In the rows, 128 means zero.
[163 137  75 119 123 104 122 138 155 147 106 106 126 166 124  91 124 106
  77 160  75 122 148 171 113 117 137 143  91  92  98 128 163 114 112 112
  96 118 115 170 109 156  93] => Kuz
[134  95  88 148 126  86 152  68 161 147 110  94 123 146 121 104 147  66
 118 134 145 159 166 117 171  60 121 135  79  72  73 121 118  96 107 108
  95 188 142 117 101 133 155] => pumit
[143 122 129 124 124 126 158 120 105 144 140 115 130 128 101  79 146  85
 167 118  96 136 159 173 155  88 118 133  81  71  75 126 130 106 132 126
  94 203 161 140 111 137 135] => zabem
[148 134  76 136 126 171 140 150 121 121  76  55 104 143 111 138 184  96
 128 170  94 116 140 164 104  93 145 121 116 127  99 106 153 103 102 131
  80 190 127 178  75 175 121] => Kodut
[162 120 125 141 121 117 129 123 133 128 114 116 134 108 110 108 168  84
  91 141  89 130 176 126 152  87 153 119  85 106  77 163 139 123 124 106
 111 126 134 174 121 136 128] => Rire
[132 115 178 135 121 122 111 137 145 114 157 130 127 123 113 147 120 119
 162 151 149 106 120 121 154 125 156 126  85 121 147 147 129 124 143 159
 121 127 142 107 139 110 135] => petev
[156 100  74 145 131 129 146  65 172 111 121 116 111 168 137  72 146 107
 135 141  86 119 109 206 123  95 137 128 103 132  37 127 132 108 100 106
 103 155 156 144  68 163 105] => Des
[140 116 151 139 142 145 117 124  79 159 107 125 128 159 134 116 139 100
 157 159 148 127 117 166  97 201 135  97 174 125 115 118 147 134 111 107
 119  56 113 136 185 128  76] => Des
[136 134 220 114 106 118 126 166 128 124 149 102 123 118  96 107 129 115
 136 134 129 132 136 112 169 113 144  96 105 103 158 121 136 127 117 179
 129 171 118 149 161 119 158] => favu
[133 148 101 123 140 164 139 134  44 152 122 136 133 154 127 143 144 123
 177  95 162 118 117 149 107 233  92 100 187 135 107  94 162 156 144 109
 100 123 131 129 173 100  59] => petev
[143 103 105 154 140 129 131 122 113 139 115 132 105 111 115  99 142  88
 146 176  86 139 129 141 154 124 171  65 102  90  66 116 129 104 101 115
  91 129 125 128 130 156 130] => Rire
[123 154  99 130 146 159 128 166  39 147 144 127 135 145 133 135 161 130
 187 144 149 134 102 153  90 190  95 113 192 138  99  98 157 121 111 103
  86  92 133 147 158 121  75] => Mitas
[137 161  78 133 135  99 119 126 178 137 138 124 141 187 113 156 108  62
  70 114  93 122 158 166 138  85  97 163  66  71 111 135 141 107 112 142
 121 143 137 138  85 167 122] => Des
[127 110 165 140 142 146 116 108 151 108 139 117 104 160 142 118 148 134
 156 144 119 116 143 133 149 106 122 122  58 122 124 123 118 109  89 110
  90 136 132  99 126 148 118] => lage
[146 116  52 143 167 122 131  99 101 128 121 109 147 125 114 105 151  54
 153 190 115 117 133 156 105  96 111 127  81 123  91  85 127  88 107 172
  99 160 132 152  92 156 125] => zabem
[126 119 120 135 114 169 153 123  74 169  88 100 122 167 134 129 119 136
 199 138 164 150  88 189 104 210 125  93 227 171 115 106 119 139  89  85
  90 104 114 124 134 140 105] => Kodut
[154 178  95  96 151 140 101 132  66 130 128 129 161 143 115 146 117 130
 180 136  98 121 104 209  92 191 104 136 156 132 128 112 153 145 138 122
 120 151 120 167 136 152 110] => favu
[117 145 168 136 122 165  78  98 114 115 126 135 145 171 109 154 137 137
 142 199 127 113 121 150 128 113 141 149  80 101 128 148  98 108  87 143
 104 146 108 132 118 146 145] => Kodut
[157 112 145 110 108 120 110 155  65 149 135 115 118 167 139 145 140 168
 151 141 127 111 121 129 116 204 115 104 173 132 110 124 160 116 137 137
  78 110 131 139 171 134  87] => petev
[113 138 248 105 133 140 109 191 123  93 124  76 108 125 123 131 180 119
 121 180 126 105 140  91 153 127 111 117  89  81 172 138 141 149 124  81
  97  87 113 124 165 141 141] => pumit
[146 117 105 121 131 106 132 142 121 129  96  91 124 125 103  96 190  91
 128 178  92 128 145 157 137 104 147 112 131  83  86 128 150 132 130 104
  71 144 136 158 127 155 137] => Mitas
[131  77 227 160 136 135  86  86 158 138 134 147 138  89  87  99 136 104
 171 160 156 153 162 135 165  97 161 116  65  98 141 163 124 147 120  91
  90  85 129  98 160 107 140] => Kuz
[141 170 109 105 162 122 137 123  71 145 123  99 109 193 165 142 136 118
 180 178 120 118 113 160  94 207  81 123 176 102 109 102 119 117 141  89
  79 133 124 119 159 142  94] => zabem
[141 112 156 131 129 164 142 143  30 175 110  90 149 173 130 129 167 129
 165 150 148 117  85 172 103 199 100  63 211 132 121 112 141 133 144 106
  75 155 127 129 138 138 115] => Rire
[125  95 209 126 116 109 123 127 145 132 168 121 123 137 122 147 100 100
 202 148 134 163 133 121 129  74 130 139  57 104 137 150 103  68 145 178
 111  89 167  84 140 145 136] => pumit
[141 146 138 131 145 139 129  97 103 141 147 115 102 159 155 153 126 111
 166 111 127 140 125 147 131 183 117 130 165 143  91 117 172 135  94  63
  71 112 135 107 143 121 105] => favu
[106 156 137 135 145 165 117  79 175  95 142 131 121 138 113 140  96 110
 174 193 126 117 115 155 165 144 110 108  58 146 135 124  73 120  98  88
 124 142 137 102 108 148 150] => zabem
[139 113 164 139 121 150 122 122 131 124 142 119  96 122  88 156  84  80
 206 124 139 183 142 153 167 104 172  90  72  83 122 127 104  99 153 205
 117 166 138 106 132 141 166] => zabem
[135 145 221 127 130 136 122 145 149 129 120 139 121 149 132 141 147 137
 159 129 143 102 149 132 149 160 131 110 101 132 165 151 154 149 105 131
 126 120 142 108 154 132 121] => Mitas
[148 128 145 119 135 132  82 152  51 114 124  90 138 146 122 145 155 150
 206 122 150 134 145 166 129 204 116 103 163 142 134  93 171 138 130 110
  82 130 106 151 150 115  97] => Kuz
[139 117 161 125 143 164 114 104  76 136 122  78 123 173 137 125 166 126
 137 140 163 142 105 169 125 212 110  90 156 120 110 129 107 138 124  80
  78 130 108 108 166 138 109] => zabem
[140 122 180 134 138 190 105 106 148  73 119 118 114 130  84 110 138  98
 161 184 163 132 107 172 148 141 139  68  87 109  95 140  96 138 127 128
 121 135 135 127 127 145 139] => zabem
[149 132  61 134 150 128 153 121 124 139 134 124 164 126 120 106 149  72
 130 153 114 132 143 151 146 138 136 126  90  85 115  94 124  91  83 169
 143 190 132 154  71 138 124] => Kodut
[129 146 183 124 146 150 128 113  42 162 108  90 150 203 146 113 179 115
 153 162 126 119 113 167  97 206 112  96 164 127 131 115 129 124 133  60
  85  67 107 105 195 124  88] => Kodut
[140 140  81 150 139 126 119 100 115 127 143 132 137 137 105 172  93  80
 154 104 102 124 164 163 143  98 117 130  70 122  82 114 150  86 107 158
  88 193 146 119 101 142 125] => petev
[167 137 111 131 119 114 127 166 133 115 116 115 125 133 100 128 133  71
 149 168  79 151 134 198 140 101 194 118  98  92  80 140 156 102  93 188
 119 114 129 166  93 176 136] => Mitas
[124 177  87 124 144 160 128 100  56 160 105 117 151 198 145 159 141 145
 166 116 143 116 137 179  99 230  74  83 182 153 129  92 133 148 114  89
  98 184 108 114 144 132  98] => Kuz
[133 122 164 128 128 125  78 161 175  96 115 116 100 147 102 116 170 108
 112 163 150 109 165 118 134  84 132 138  85  91 142 132 130 136 106 125
 101 111 117 126 154 144 123] => lage
[127  80 138 128 150 123 121 143  67 153 103  92 145 117 126 103 181 113
 177 174 179 160 111 170 111 186 131 106 158 119 109 129 123 123 118  88
  76  52 120 133 166 140  80] => Mitas
[126 106 193 136 100 154  92  80 144  94 156 170 141 135 136 157  75 164
 149 126 155 121 109 131 145 145 142 156  97 178 131 175 102 154  97 149
 155  65 114 130 105 109 145] => zabem
[136 153 137 116 130 145 135 145  64 179 122  94 143 200 165 139 175 137
 131 135 125 102 127 139  97 200  97 120 149 116 126 136 133 135 118  79
  86 114 116 117 173 138  84] => Rire
[162 100  47 141 152 129 131  83 145 139 104 113 141 133 104 127 139  69
 138 163 118 143 166 163 140  89 150 143  61  89 128 104 122  99 111 197
 100 200 106 149  76 160 123] => lage
[130  98 190 141 131 113  87 136 110  78 156  98 118 110 128 155 141 155
 209 165 148 132 133  90 156 100 141 132  37 129 124 137 116  83 130 148
 115 105 122 148 140 120 117] => pumit
[130 116  79 158 138 147 122 126  90 130  96 115 113 111 122 167 151  86
 160 148 102 107 146 162 106 104 187 117 112 130  83 138 133 122 111 137
  86 189 122 158  95 149 129] => Kodut
[141 122 148 118 128 105 155 136  82 163 130  79 131 160 131 115 135 124
 239 137 124 159 109 179 124 160 105 124 155 121 102 115 120 110 144  80
  77  97 163 105 173 132 105] => petev
[156 145  82 132 144 121 106 127  75 114 160 164 166 153 124 165  98 162
 174 139 108 133  95 186 119 211 100 130 186 157  92 127 125 117 100 118
 119  85 122 148 101 136  90] => lage
[152 105 109 144 128  94 141 114 154 130 119 115 116 141 139 104 139 101
 160 117 111 136 167 159 147 100 173 131  85  98  71 139 110 109  91 123
 115 153 132 135 102 131 120] => Kodut
[131 139  86 153 125 154  92 125 155 103 141 144 106 143 122 172 138 129
 160 165 130 127  94 152 133 131 142 112 137 108 108 113 101 120  84 160
 122 193 112 126  71 157 141] => Rire
[143  96  87 140 143 128 115 113 115 159 155 152 142 125 113 117 128  91
 139 132 120 132 154 166 130  78 136 138  51  78  92 125 147 113 113 149
  95 164 132 157  81 141 119] => favu
[131 109 203 149 126 179 106 133 151 120 101 100  89 181 116 142 182 117
 153 142 148  95 158 141 136 116 148  78  72 137 164 114 143 134  97 150
  91 153 115  84 145 157 120] => lage
[161 116  68 152 144 104 116  72 152 122 124 136 149 136 128 132 151  87
 145 147 105 131 161 132 179 127 132 127  60 107  78 119 129 112  69 130
 118 166 135 149  76 149 133] => Rire
[151 128  94 132 144 108 110 113  70 161 124 111 144 150 125 162 122 122
 162 158 137 137 115 160 117 212 134 128 149 159 132 115 131 109 132 142
  91 109 115 135 162 126  85] => petev
[132 146 160 123 120  91 105 178  85 139 104  58 117 176 130 173 156 127
 203 136 113 134 127 187  92 164 125 126 169 159 129 115 131 107 104 103
  90  95 118 101 167 161 107] => pumit
[131 147  43 128 163 130 138  71 118 119 146 141 158 133 121 136  94  50
 180 155  95 120 144 175 136 129 110 140  72 127  88 107 118 119 116 116
 106 140 147 121  83 143 140] => zabem
[161 152 123 119 152 140 112 129  69 141 139 116 143 163 114 143 105 120
 194 153 133 131 126 167 107 190  92  90 166 119 111 102 131 122 148 119
  81 117 124 130 181 121  98] => petev
[133 109 153 155 136 129  90  91 160 134 130 168 118 155 115 139  94 100
 195 170 142 122 133 158 146 163 181  77  70 137 118 144  89 123  96 124
 111  89 125  93 155 144 116] => Kodut
[144 126  28 137 148  98 108 100 230 126 112 154 126 124 127 131 107  79
 104 143 124 126 144 171 134 131 159 185  87 103 123 139 122 148  91 125
 162 111 128 142  77 152 111] => Des
[143 156  86 120 146 151 118 128  93 126 138 116 115 147 148 135 126 138
 208  98 120 140 110 186 124 209  96 134 168 141 114  89 139 151 102  67
 114 126 118 128 131 137 106] => zabem
[150  82 216 142 134 180  83 109 134 112 142 143 113 114 108 123  97 136
 170 151 187 119 131 102 157 113 123  85  80  83 128 145 147 137 153 115
  99 129 142 130 174 106 141] => petev
[122 147   4 128 140 130 107 118 113 124 105 105 105 179 151 147 163 165
 184 140 141 133 126 153  94 182  81 122 178 136  83  82  91 124 100  48
 100 138 108 134 150 151  72] => lage
[143  99 242 131 135 134  80 150 136 138 131 134 129 133 108  91 148 140
 101 193 141 112 126 134 135 120 151  86  58  77 138 162 114 133 100 130
 120 101 105 149 176 142 124] => favu
[111 119 145 151 134 134 104 108 165 116 131 116 100 147 104 171 114 132
 195 179 159 123 138 116 156  79 107 112  61 111 124 130  86 115 105 125
  70 182 129 106 109 151 152] => pumit
[121 113 183 157 105 122  94 116 175 123 126 149  89 131  97 126 140 103
 186 146 174 159 130 145 152 101 158 104  93 118 113 144 101 106  97 131
 134 116 142  85 156 152 136] => pumit
[141 127 187 152 122 144  95 152 144 116 121 130  86 131 106 166 148 123
 175 104 121 127 132 170 125 107 149 115  87 124 146 128 153 115 138 163
 119 133 126 102 140 152 103] => petev
[158 156 122 106 126 109 140 125  68 129 146 116 153 184 125 127 109 124
 214 146 115 150 104 166 134 220 107 110 194 107  89 102 126 106 127 117
  98  82 123 127 155 123  94] => Kodut
[131 132 143 149 102 129 141 131 128 138 113 114  91 142 128 175 144 134
 198 153 117 121 122 109 121  67 144 141 110 146 138 126 143 107 121 188
 116 179 139 130 103 154 159] => pumit
[144 124 190 136 142 168  83 112 123  91 143 118 120 119 114 127 159 114
 226 122 152 127 160 119 156 122 153 116  61 117 142 114 134 123  96 157
 112 175 136 115 163 128 146] => Kodut
[145  90 108 144 154 103 132 100 135 137 156 117 136 107 129 132 112  59
 155 146 114 138 144 144 147 112 161 108  62  77  71 148  98  86 125 138
 117 193 178 112 113 139 159] => zabem
[124 104  71 122  98 140 113 118 101 146 129 126 128 147 127 143 106 159
 180 108 191 160  91 160 138 202 117 132 192 126 118 110 126 147 140  89
 116  93 112 121 139 115 105] => petev
[178  84  52 129 163 119 109 123 136  83 115 121 138  86 117  87 128  93
 123 162 107 130 150 156 161 126 171 117  92  98  96 102 160 125 112 138
 133 143 115 191  76 132 133] => lage
[129 124  83 136 135 113 108 140 101 124 134  88 119 112 102 133 151 126
 101 142 101 150 169 153 167 104 118 127  68 106  98 113 111  76 105 125
  75 201 113 168 104 149 118] => petev
[123 137 211 138 124 156  83 164 143  93 118 132  91 105 104 151 139 110
 142 164 128 127 117 125 118 122 177 106 106 138 142 125 155 131  84 167
 145  80 116 134 158 137 126] => favu
[121  97 170 147 116 101 107 118 142 144 136 134 132 133 110 139 146  99
 152 179 133 105 147 105 147  90 150 141  28 112 135 166 116 124 126 125
  93  73 114 124 146 140 110] => pumit
[124 134 121 120 122 129 110 118  68 134  87  61 120 207 129 161 184 139
 147 161 117 106 119 153 112 179 120 118 140 116  93 129 125 129 132 113
  65 146 108 150 169 156  86] => Des
[131 144  14 135 130 110 132 116  81 159 112 116 111 182 142 160 148 124
 221 154 129 135 105 142 107 197  93  96 169 143  89  66 126 110 112 105
  94 133 118 130 141 163  82] => pumit
[139 125 194 140 108 172 112 109 147  83 155 135 109 107  95 149  67 137
 166 139 133 131 114 122 169 100 128 110  91 132 127 147 129 117 147 147
 126 139 127 143 113 120 159] => zabem
[144 105 123 151 142  97 116 126 151 119 140 106 135 103 120 127 138  91
 131 114 103 145 155 135 151  83 141 122  80  97 110 130 148 121 127 112
 108 140 132 133 103 128 145] => Kuz
[119 124 184 157 127 135  86  77 143 102 148 177 114 124 119 144 114 112
 189 167 153 107 138 119 155 144 150  88 119 160 108 146 110 123 106 107
 107 110 137  80 156 112 134] => Rire
[137 104 184 146 137 114  84  90 149 108 138 136 125 132 125 124 119 108
 147 157 150 131 131 168 159 139 154 126  86 139 154 133 117  92  93 179
 139 140 110 123 124 148 125] => Des
[151 117 101 152 124 138 124 125 143 149  93 114 119 109  93 117 129 103
 130 130  97 148 145 185 137 111 195 102  84 121  75 158 146 114 122 100
 116 143 149 158 140 145 117] => Mitas
[149 154  85 123 148 100 108 128  59 136 114  91 148 174 132 185 171 109
 146 141 132 124 131 133 130 219 103 132 152 128 129  95 163 125 126 126
  99 132 105 150 133 130  89] => pumit
[129 113  83 152 150 114 151  65 142 163 122 140 122 153 165  73 173  79
 142 118 115  93 167 131 115  81 124 146  35 117  89 127 126 139 124  68
 119 118 134 107 144 124 106] => zabem
[131 145 115 159 138 166 146 110  56 155 100  81 130 184 129 154 186 125
 192 139 137 113  81 180  77 179  73  88 173 181 113  87 129 115 129 100
  97 122 105 122 143 150  68] => zabem
[140 119 145 116 120 117 128 152 125  97 115  87 100 115 111 121 159 131
 162 189 108 136 113 134 160 114 166 139  90 109 135 139 121 117 142 190
 116 151 124 186 113 162 136] => Des
[132 125 113 138 128 140 124 120 143 119 114 112 118 120 108 129 152 101
  99 155 103 136 168 121 167  68 159 133  68  72  90 153 153 139 129  92
  86 124 124 156 112 130 156] => Mitas
